Here is a tiny trained network, its code and every weight. The questions are about switching its units off for an input and a class, where a switched-off unit gives its printed mean instead of its output.

import numpy as np


def w(rows, s, z=0):
    codes = np.array(rows[::2]) - 128.0
    scale = np.full(codes.shape[1], s)
    scale[-1] = z or s
    return codes * scale


def f(y):
    return y / 2 * (1 + np.tanh(0.7978845608 * (y + 0.044715 * y**3)))


def log_softmax(a):
    a = a - a.max(-1, keepdims=True)
    return a - np.log(np.exp(a).sum(-1, keepdims=True))


def net(x, mask):
    res = np.array(x, float).reshape(1, 4) / 4 @ E
    y = f(res @ A[0][:, :-1].T + A[0][:, -1])
    res = res + np.where(mask, y, B[0][:, -1]) @ B[0][:, :-1]
    return log_softmax(res[-1] @ U[:, :-1].T + U[:, -1])


A, B = {}, {}
E = w([
[129,128,128,128,128,128,127,128,128],'x0',
[126,130,128,15,128,133,125,129,131],'x1',
[128,128,129,125,128,123,143,129,7],'x2',
[125,130,128,125,127,26,93,130,128],'x3',
],0.013)
A[0] = w([
[118,125,131,181,128,131,126,131,127,254],'neuron 1',
[126,129,128,134,128,129,129,129,128,142],'neuron 2',
[129,133,131,126,133,88,126,125,166,121],'neuron 3',
[127,127,128,124,126,125,128,125,132,128],'neuron 4',
[129,128,129,120,123,128,124,123,130,126],'neuron 5',
[142,128,121,198,128,202,146,122,125,203],'neuron 6',
[122,127,130,135,129,191,128,125,209,218],'neuron 7',
[129,124,129,128,129,194,150,125,16,124],'neuron 8',
[123,127,130,126,133,131,133,133,118,115],'neuron 9',
[130,122,133,127,131,88,112,125,87,83],'neuron 10',
[128,131,125,122,127,46,123,134,44,54],'neuron 11',
[135,128,128,86,124,165,144,130,130,98],'neuron 12',
[120,125,130,129,128,129,132,133,120,116],'neuron 13',
[140,131,126,23,127,87,99,122,131,83],'neuron 14',
[126,128,130,125,128,123,129,127,134,128],'neuron 15',
[118,121,124,44,127,78,124,133,132,53],'neuron 16',
[132,124,128,189,128,42,101,118,128,115],'neuron 17',
[127,128,130,4,130,184,139,122,130,131],'neuron 18',
[131,127,125,130,127,167,145,135,175,171],'neuron 19',
[123,123,129,127,128,49,99,132,196,144],'neuron 20',
[129,130,132,118,131,131,131,130,121,112],'neuron 21',
[125,128,131,126,125,83,121,120,177,131],'neuron 22',
],0.02,0.0054)
B[0] = w([
[135,131,112,213,129,142,163,131,142,193],'neuron 1',
[130,127,128,137,127,130,132,129,129,132],'neuron 2',
[127,172,111,114,122,150,138,156,118,160],'neuron 3',
[125,135,130,124,124,131,123,129,129,129],'neuron 4',
[127,128,137,119,126,130,121,134,123,129],'neuron 5',
[120,123,163,146,126,210,192,93,119,233],'neuron 6',
[113,34,152,172,132,147,55,93,148,234],'neuron 7',
[153,150,90,81,128,117,253,170,92,253],'neuron 8',
[126,129,128,122,128,116,138,124,121,131],'neuron 9',
[123,123,165,144,117,81,112,95,130,166],'neuron 10',
[99,121,181,166,126,39,90,44,135,212],'neuron 11',
[142,116,110,137,127,84,100,157,135,171],'neuron 12',
[126,132,129,127,128,119,134,125,119,129],'neuron 13',
[119,146,187,35,134,193,136,71,115,212],'neuron 14',
[124,138,129,124,125,131,123,129,130,129],'neuron 15',
[118,136,168,77,141,181,169,75,123,190],'neuron 16',
[145,157,88,176,130,53,65,180,139,204],'neuron 17',
[124,92,78,72,118,46,49,191,144,251],'neuron 18',
[118,82,144,152,132,122,89,99,133,188],'neuron 19',
[144,214,103,112,132,187,135,186,143,204],'neuron 20',
[121,122,111,112,134,116,139,117,134,132],'neuron 21',
[136,178,99,109,128,161,135,161,122,171],'neuron 22',
],0.035,0.018)
U = w([
[95,66,191,225,145,209,118,40,158,253],'0',
[186,192,28,174,113,129,107,239,155,134],'1',
[99,49,113,127,115,83,11,149,182,158],'2',
[141,179,129,64,139,240,145,146,126,142],'3',
[166,168,108,160,136,190,255,126,70,123],'4',
[116,117,127,227,121,11,89,101,134,110],'5',
[163,139,39,60,110,54,149,223,90,65],'6',
[68,96,222,108,149,119,125,8,105,26],'7',
],0.005,0.0021)

Each question gives the input, the list of numbers given to net, and the class t.
The units are the neurons (one row each of A and B). Each row of codes is followed by its name. A weight is (code - 128) times the scale printed after its matrix; where a second scale follows, it is the last column's (A, B and U).
mask holds one flag per neuron, in row order. A switched-off neuron (its flag False) gives its mean, the last column of its row in B, instead of its output. The means were averaged over made-up inputs and are rounded, as every weight is.
A unit's drop is (log p(t) with every unit on - log p(t) with that unit switched off) / (log p(t) with every unit on - log p(t) with every unit switched off).
The circuit of an input: a set's keep is (log p(t) with only the set's units on - log p(t) with every unit switched off) / (log p(t) with every unit on - log p(t) with every unit switched off). Starting from the 12 units with the biggest drops (on a tie, the unit counted first), units are removed one at a time, each time the one whose removal leaves the highest keep (on an exact tie, the one counted first), for as long as the keep stays at least 0.8.
circuit, biggest first: the units of the circuit, biggest drop first
k most important neurons: the k neurons with the biggest drops, biggest first
drop of u: that unit's drop, to one decimal
input [-8,-5,1,-2], class 4: most important neuron	(neuron 7)
input [1,-2,2,-1], class 4: circuit, biggest first	(neuron 18; neuron 7)
input [-7,-1,-4,0], class 0: 2 most important neurons	(neuron 18; neuron 8)
input [-1,2,1,-5], class 6: 2 most important neurons	(neuron 8; neuron 11)
input [2,1,-4,6], class 3: 3 most important neurons	(neuron 18; neuron 14; neuron 16)
input [2,4,1,8], class 7: 2 most important neurons	(neuron 11; neuron 8)
input [8,3,-7,1], class 3: 2 most important neurons	(neuron 20; neuron 11)
input [-6,-3,0,8], class 1: 3 most important neurons	(neuron 20; neuron 7; neuron 22)
input [-7,0,-3,-6], class 0: 2 most important neurons	(neuron 6; neuron 17)
input [-5,-8,0,-6], class 0: 2 most important neurons	(neuron 7; neuron 20)
input [-2,-1,5,1], class 5: 2 most important neurons	(neuron 11; neuron 14)
input [-6,3,0,-6], class 2: 2 most important neurons	(neuron 7; neuron 20)
input [-7,2,1,-6], class 6: 2 most important neurons	(neuron 8; neuron 11)
input [8,-2,0,7], class 1: 2 most important neurons	(neuron 20; neuron 7)
input [8,-7,1,4], class 5: 2 most important neurons	(neuron 8; neuron 11)
input [6,1,6,3], class 7: drop of neuron 11	0.9
input [-3,8,3,-3], class 6: drop of neuron 18	4.0
input [6,1,8,7], class 7: drop of neuron 18	0.6
input [-8,1,8,-3], class 6: drop of neuron 8	4.5
